Below is a small trained network, with its code and all its weights. Each question gives an input and a class and asks what happens when units are switched off, that is, made to give their printed mean instead of their output.

import numpy as np


def w(rows, s, z=0):
    codes = np.array(rows[::2]) - 128.0
    scale = np.full(codes.shape[1], s)
    scale[-1] = z or s
    return codes * scale


def f(y):
    return y / 2 * (1 + np.tanh(0.7978845608 * (y + 0.044715 * y**3)))


def log_softmax(a):
    a = a - a.max(-1, keepdims=True)
    return a - np.log(np.exp(a).sum(-1, keepdims=True))


def net(x, mask):
    res = np.array(x, float).reshape(1, 8) / 4 @ E
    y = f(res @ A[0][:, :-1].T + A[0][:, -1])
    res = res + np.where(mask, y, B[0][:, -1]) @ B[0][:, :-1]
    return log_softmax(res[-1] @ U[:, :-1].T + U[:, -1])


A, B = {}, {}
E = w([
[128,128,128,127,128,128,128,129,127],'x0',
[128,128,128,128,128,128,128,128,128],'x1',
[134,127,51,123,206,40,140,127,129],'x2',
[137,130,134,132,132,131,149,249,88],'x3',
[128,128,128,128,128,128,128,129,127],'x4',
[144,9,127,67,124,131,123,126,120],'x5',
[128,128,128,128,128,128,128,128,128],'x6',
[128,128,128,128,128,128,128,128,128],'x7',
],0.015)
A[0] = w([
[139,129,131,130,131,130,150,255,79,171],'N1',
[139,46,128,92,126,130,125,127,122,176],'N2',
[125,128,161,130,92,170,123,129,127,236],'N3',
[131,128,130,129,130,129,135,169,117,149],'N4',
[125,128,160,130,105,157,124,129,127,215],'N5',
[124,127,125,126,126,127,120,78,143,235],'N6',
[137,62,128,98,126,130,126,127,123,169],'N7',
[118,196,128,160,130,127,130,129,133,254],'N8',
[131,128,101,125,153,100,132,128,129,161],'N9',
[133,128,81,125,180,71,135,128,129,182],'N10',
],0.02,0.0087)
B[0] = w([
[150,133,131,130,140,134,144,250,37,251],'N1',
[136,53,127,81,121,128,118,124,126,210],'N2',
[119,130,196,133,106,192,111,126,130,210],'N3',
[134,131,130,128,134,131,132,161,103,165],'N4',
[123,130,179,132,111,180,117,127,129,190],'N5',
[108,128,128,132,118,125,119,71,164,201],'N6',
[135,70,127,83,122,128,119,125,126,194],'N7',
[109,194,130,217,133,128,141,125,138,230],'N8',
[131,129,103,127,143,101,137,126,130,175],'N9',
[134,129,64,127,160,60,144,122,134,222],'N10',
],0.018,0.023)
U = w([
[61,252,220,230,57,206,95,25,236,253],'0',
[123,255,224,217,105,215,146,201,67,95],'1',
[78,244,22,217,179,45,162,18,233,193],'2',
[159,255,36,214,195,61,183,198,77,88],'3',
[100,57,212,45,44,206,67,22,209,159],'4',
[180,72,215,52,80,213,106,201,65,69],'5',
[140,60,20,42,154,44,113,26,216,130],'6',
[189,72,35,47,181,64,155,197,69,27],'7',
],0.0037,0.0025)

Each question gives the input, the list of numbers given to net, and the class t.
The units are the neurons (one row each of A and B). Each row of codes is followed by its name. A weight is (code - 128) times the scale printed after its matrix; where a second scale follows, it is the last column's (A, B and U).
mask holds one flag per neuron, in row order. A switched-off neuron (its flag False) gives its mean, the last column of its row in B, instead of its output. The means were averaged over made-up inputs and are rounded, as every weight is.
A unit's drop is (log p(t) with every unit on - log p(t) with that unit switched off) / (log p(t) with every unit on - log p(t) with every unit switched off).
The circuit of an input: a set's keep is (log p(t) with only the set's units on - log p(t) with every unit switched off) / (log p(t) with every unit on - log p(t) with every unit switched off). Starting from all 10 units, units are removed one at a time, each time the one whose removal leaves the highest keep (on an exact tie, the one counted first), for as long as the keep stays at least 0.8.
circuit, biggest first: the units of the circuit, biggest drop first
unit that matters most: the unit with the biggest drop
top k neurons: the k neurons with the biggest drops, biggest first
drop when u is switched off: that unit's drop, to one decimal
input [-6,3,4,-6,7,1,-6,8], class 6: unit that matters most => N8
input [3,3,5,0,-3,1,-2,4], class 6: top 2 neurons => [N1; N8]
input [2,-7,2,1,3,1,2,2], class 7: circuit, biggest first => [N8; N3]
input [-2,-1,1,-5,0,-4,-4,-8], class 2: circuit, biggest first => [N3; N1]
input [7,2,1,2,-4,-2,-4,6], class 3: top 2 neurons => [N3; N5]
input [7,2,8,-3,6,1,2,-3], class 6: top 2 neurons => [N8; N1]
input [5,-4,-3,-5,6,0,-5,6], class 0: top 3 neurons => [N2; N1; N7]
input [-3,0,1,4,8,4,-6,6], class 7: top 2 neurons => [N3; N5]
input [-3,-7,-5,-3,1,1,0,8], class 4: top 2 neurons => [N8; N1]
input [-2,-6,0,-1,0,-5,-4,-7], class 0: top 2 neurons => [N1; N10]
input [1,0,4,0,0,-6,-7,-5], class 2: drop when N1 is switched off => 0.9
input [-5,1,2,-5,5,-5,8,-6], class 2: drop when N1 is switched off => 0.1
input [7,4,-7,0,-6,5,0,-5], class 4: drop when N1 is switched off => 0.8
input [7,6,0,-8,6,-3,-7,6], class 0: unit that matters most => N10
